Here is a tiny trained network, its code and every weight. The questions are about switching its units off for an input and a target symbol, where a switched-off unit gives its printed mean instead of its output.

import numpy as np


def w(rows, s, z=0):
    codes = np.array(rows[::2]) - 128.0
    scale = np.full(codes.shape[1], s)
    scale[-1] = z or s
    return codes * scale


def norm(h):
    return h / np.sqrt((h * h).mean(-1, keepdims=True) + 1e-5)


def f(y):
    return np.maximum(y, 0)


def softmax(a):
    e = np.exp(a - a.max(-1, keepdims=True))
    return e / e.sum(-1, keepdims=True)


def log_softmax(a):
    a = a - a.max(-1, keepdims=True)
    return a - np.log(np.exp(a).sum(-1, keepdims=True))


def net(x, mask):
    ids = ['δεζθξφψω'.index(c) for c in x.split()]
    T = len(ids)
    res = E[ids] + P[:T]
    q, k, v = (norm(res) @ M[0].T for M in (Q, K, V))
    z = softmax(np.where(np.tri(T) > 0, q @ k.T / 2**0.5, -1e9)) @ v
    res = res + np.where(mask[0], z, O[0][:, -1]) @ O[0][:, :-1]
    y = f(norm(res) @ A[0][:, :-1].T + A[0][:, -1])
    res = res + np.where(mask[1:9], y, B[0][:, -1]) @ B[0][:, :-1]
    return log_softmax(norm(res)[-1] @ U[:, :-1].T + U[:, -1])


Q, K, V, O, A, B = {}, {}, {}, {}, {}, {}
E = w([
[60,37,25,186,160,137,150,38],'δ',
[182,78,140,9,146,127,68,179],'ε',
[150,16,152,147,89,175,74,117],'ζ',
[254,38,170,75,122,84,106,113],'θ',
[77,124,147,83,55,72,15,148],'ξ',
[147,92,107,55,173,47,124,41],'φ',
[42,184,220,87,112,170,46,6],'ψ',
[208,81,41,189,137,53,156,52],'ω',
],0.0042)
P = w([
[138,254,78,126,45,199,160,147],'0',
[81,132,108,109,111,92,150,153],'1',
[68,111,107,112,108,88,152,150],'2',
[65,120,117,113,105,89,144,152],'3',
[59,107,107,112,105,91,127,141],'4',
[60,99,109,117,102,83,124,122],'5',
[54,98,101,116,96,94,102,120],'6',
[49,87,112,109,98,92,99,104],'7',
[43,68,82,133,92,92,77,78],'8',
[59,74,100,118,93,91,88,98],'9',
[65,69,96,126,87,92,87,87],'10',
[36,66,86,127,89,93,74,81],'11',
],0.0031)
Q[0] = w([
[113,4,94,54,50,73,33,56],'H0',
[203,233,159,169,238,219,250,217],'H0',
],0.0047)
K[0] = w([
[196,235,63,142,44,191,173,133],'H0',
[75,3,201,124,220,26,117,90],'H0',
],0.0052)
V[0] = w([
[225,170,110,9,138,120,122,243],'H0',
[78,87,139,4,63,160,43,167],'H0',
],0.003)
O[0] = w([
[86,145,149,214,253,36,80,191,252],'H0',
[206,9,73,64,214,149,166,134,196],'H0',
],0.0042,0.0032)
A[0] = w([
[162,107,56,127,125,34,200,45,52],'N0',
[148,144,51,69,18,180,113,82,191],'N1',
[82,121,226,1,131,107,60,165,124],'N2',
[54,122,77,130,168,189,100,77,163],'N3',
[95,107,105,27,30,104,204,86,106],'N4',
[88,52,151,172,207,40,92,178,104],'N5',
[216,116,163,88,84,86,92,206,201],'N6',
[82,82,197,111,188,88,120,132,4],'N7',
],0.004,0.0013)
B[0] = w([
[123,199,163,119,108,219,95,93,201],'N0',
[80,76,144,199,162,104,121,172,174],'N1',
[180,151,2,138,96,183,114,75,202],'N2',
[218,126,157,63,136,138,228,124,158],'N3',
[129,68,210,186,230,78,139,253,170],'N4',
[174,188,169,131,70,190,116,136,253],'N5',
[84,131,111,119,72,111,207,30,178],'N6',
[132,178,169,178,104,119,104,151,174],'N7',
],0.004,0.0061)
U = w([
[87,75,212,162,93,162,120,221,5],'δ',
[121,164,172,101,254,35,67,157,111],'ε',
[195,99,163,100,86,80,168,100,108],'ζ',
[191,193,140,198,118,143,89,120,179],'θ',
[167,144,52,54,118,156,116,120,203],'ξ',
[112,210,177,76,95,243,97,61,75],'φ',
[68,88,118,125,186,155,192,129,151],'ψ',
[27,170,106,150,49,54,104,133,195],'ω',
],0.0061,0.002)

Each question gives the input, a string of symbols that net reads in full, and the target symbol t.
The units are the heads (2 rows each of Q, K, V and O) and the neurons (one row each of A and B). Each row of codes is followed by its name. A weight is (code - 128) times the scale printed after its matrix; where a second scale follows, it is the last column's (O, A, B and U).
mask holds one flag per unit, heads first, then neurons. A switched-off unit (its flag False) gives its mean, the last column of its rows in O or B, instead of its output. The means were averaged over made-up inputs and are rounded, as every weight is.
A unit's drop is (log p(t) with every unit on - log p(t) with that unit switched off) / (log p(t) with every unit on - log p(t) with every unit switched off).
The circuit of an input: a set's keep is (log p(t) with only the set's units on - log p(t) with every unit switched off) / (log p(t) with every unit on - log p(t) with every unit switched off). Starting from all 9 units, units are removed one at a time, each time the one whose removal leaves the highest keep (on an exact tie, the one counted first), for as long as the keep stays at least 0.8.
circuit, biggest first: the units of the circuit, biggest drop first
most important unit: the unit with the biggest drop
top k neurons: the k neurons with the biggest drops, biggest first
drop when u is switched off: that unit's drop, to one decimal
input ω ε ω ζ, target ω: most important unit : H0
input ψ ψ ω, target ψ: top 2 neurons : [N5 N4]
input θ ζ θ φ ψ ε, target θ: top 2 neurons : [N5 N7]
input δ ω ω θ ζ θ ω θ θ, target δ: circuit, biggest first : [H0 N4 N1]
input δ ω ξ θ, target δ: circuit, biggest first : [H0 N4]
input δ ξ θ ψ ω ω ζ ξ ω ψ ω, target δ: top 3 neurons : [N4 N1 N2]
input φ θ θ ω ζ θ φ, target φ: circuit, biggest first : [N0 N5]
input δ ξ δ θ φ, target δ: top 2 neurons : [N4 N1]
input φ ξ ω ω φ ω, target φ: circuit, biggest first : [N0 H0]
input ω δ δ ω ε φ, target ω: top 2 neurons : [N5 N2]
input ε θ θ, target ε: top 2 neurons : [N2 N3]
input ξ ε ζ ξ, target ξ: drop when H0 is switched off : 0.4
input ε θ θ ζ ε ε ω δ ω ε ω φ, target ε: drop when N0 is switched off : 0.0
input φ ε ω φ, target φ: circuit, biggest first : [N0]
input ω ζ ω ω ω ζ ω, target ω: drop when H0 is switched off : 1.6
input δ ε δ ε ζ ω ω θ ε ω δ ε, target δ: drop when H0 is switched off : 2.9
